Here is a tiny trained network, its code and every weight. The questions are about switching its units off for an input and a class, where a switched-off unit gives its printed mean instead of its output.

import numpy as np


def w(rows, s, z=0):
    codes = np.array(rows[::2]) - 128.0
    scale = np.full(codes.shape[1], s)
    scale[-1] = z or s
    return codes * scale


def f(y):
    return np.maximum(y, 0)


def log_softmax(a):
    a = a - a.max(-1, keepdims=True)
    return a - np.log(np.exp(a).sum(-1, keepdims=True))


def net(x, mask):
    res = np.array(x, float).reshape(1, 3) / 4 @ E
    y = f(res @ A[0][:, :-1].T + A[0][:, -1])
    res = res + np.where(mask, y, B[0][:, -1]) @ B[0][:, :-1]
    return log_softmax(res[-1] @ U[:, :-1].T + U[:, -1])


A, B = {}, {}
E = w([
[103,129,162,93,212,114,120,138,156,237,156],'x0',
[178,123,133,164,158,2,143,104,87,133,143],'x1',
[129,123,141,102,116,65,38,151,236,90,121],'x2',
],0.0085)
A[0] = w([
[118,127,131,119,125,98,123,132,159,123,142,64],'n0',
[145,118,129,144,136,15,134,122,89,93,135,150],'n1',
[150,126,125,146,133,9,130,116,97,96,134,10],'n2',
[133,128,129,119,125,71,89,127,215,121,128,22],'n3',
[131,125,132,129,115,135,112,136,165,97,123,146],'n4',
[128,135,118,119,124,98,105,115,172,128,143,152],'n5',
[149,136,136,145,138,43,131,132,95,105,112,160],'n6',
[133,130,137,123,137,62,96,135,208,132,125,200],'n7',
[131,122,136,127,118,118,106,141,189,93,114,154],'n8',
[142,127,148,142,161,93,145,137,82,174,109,122],'n9',
[111,127,138,102,175,140,114,132,197,231,141,1],'n10',
[126,138,117,130,103,158,117,116,179,97,140,167],'n11',
[110,130,151,100,196,139,112,145,200,244,130,163],'n12',
[129,128,131,126,121,116,108,135,186,97,127,96],'n13',
[141,134,110,139,138,97,129,99,122,197,161,124],'n14',
[129,126,131,130,113,127,129,125,131,138,128,113],'n15',
[132,123,142,135,187,73,149,125,84,220,137,117],'n16',
[128,129,129,133,125,195,163,117,48,132,136,144],'n17',
],0.014,0.008)
B[0] = w([
[127,128,121,134,111,116,130,122,135,173,142,142],'n0',
[127,126,115,154,106,186,131,107,148,210,144,212],'n1',
[149,126,136,169,88,236,131,142,119,31,98,179],'n2',
[148,128,95,169,97,141,145,91,138,239,148,177],'n3',
[135,128,135,114,162,82,134,128,110,103,128,163],'n4',
[127,108,133,129,114,159,128,135,124,100,112,174],'n5',
[120,141,121,130,116,151,125,129,146,207,145,197],'n6',
[130,131,137,127,125,169,133,145,107,28,103,227],'n7',
[106,135,149,98,161,90,123,151,119,93,124,182],'n8',
[117,128,128,94,153,53,122,134,135,125,129,171],'n9',
[130,129,144,156,89,253,125,156,139,47,97,190],'n10',
[130,129,138,110,166,70,129,135,113,87,121,175],'n11',
[146,127,105,174,90,163,137,96,132,218,152,253],'n12',
[109,136,131,96,150,90,124,128,126,155,144,162],'n13',
[117,125,137,102,161,65,129,129,113,115,132,170],'n14',
[138,137,121,130,130,119,126,121,136,122,128,128],'n15',
[111,132,130,68,177,4,118,136,122,112,128,204],'n16',
[141,125,129,177,79,240,114,127,156,140,127,208],'n17',
],0.017,0.014)
U = w([
[131,123,156,153,104,181,121,157,126,45,78,250],'0',
[135,131,97,160,108,132,137,73,141,248,180,19],'1',
[90,129,153,39,206,16,116,141,105,106,134,116],'2',
],0.012,0.0022)

Each question gives the input, the list of numbers given to net, and the class t.
The units are the neurons (one row each of A and B). Each row of codes is followed by its name. A weight is (code - 128) times the scale printed after its matrix; where a second scale follows, it is the last column's (A, B and U).
mask holds one flag per neuron, in row order. A switched-off neuron (its flag False) gives its mean, the last column of its row in B, instead of its output. The means were averaged over made-up inputs and are rounded, as every weight is.
A unit's drop is (log p(t) with every unit on - log p(t) with that unit switched off) / (log p(t) with every unit on - log p(t) with every unit switched off).
The circuit of an input: a set's keep is (log p(t) with only the set's units on - log p(t) with every unit switched off) / (log p(t) with every unit on - log p(t) with every unit switched off). Starting from the 12 units with the biggest drops (on a tie, the unit counted first), units are removed one at a time, each time the one whose removal leaves the highest keep (on an exact tie, the one counted first), for as long as the keep stays at least 0.8.
circuit, biggest first: the units of the circuit, biggest drop first
unit that matters most: the unit with the biggest drop
k most important neurons: the k neurons with the biggest drops, biggest first
drop when u is switched off: that unit's drop, to one decimal
input [-7,8,-4], class 1: 2 most important neurons => n1, n6
input [-6,5,-1], class 1: 2 most important neurons => n1, n7
input [1,-6,-1], class 1: 4 most important neurons => n7, n2, n10, n5
input [0,-4,8], class 2: circuit, biggest first => n17, n8
input [2,5,-3], class 2: unit that matters most => n16
input [0,0,6], class 2: 3 most important neurons => n17, n10, n2
input [-4,5,-1], class 1: 2 most important neurons => n1, n7
input [8,-4,3], class 0: 4 most important neurons => n10, n7, n1, n6
input [-7,7,-1], class 1: 2 most important neurons => n1, n6
input [7,8,-2], class 2: drop when n16 is switched off => 2.1
input [8,-6,6], class 0: drop when n1 is switched off => 0.1
input [8,-7,3], class 0: drop when n10 is switched off => 7.6
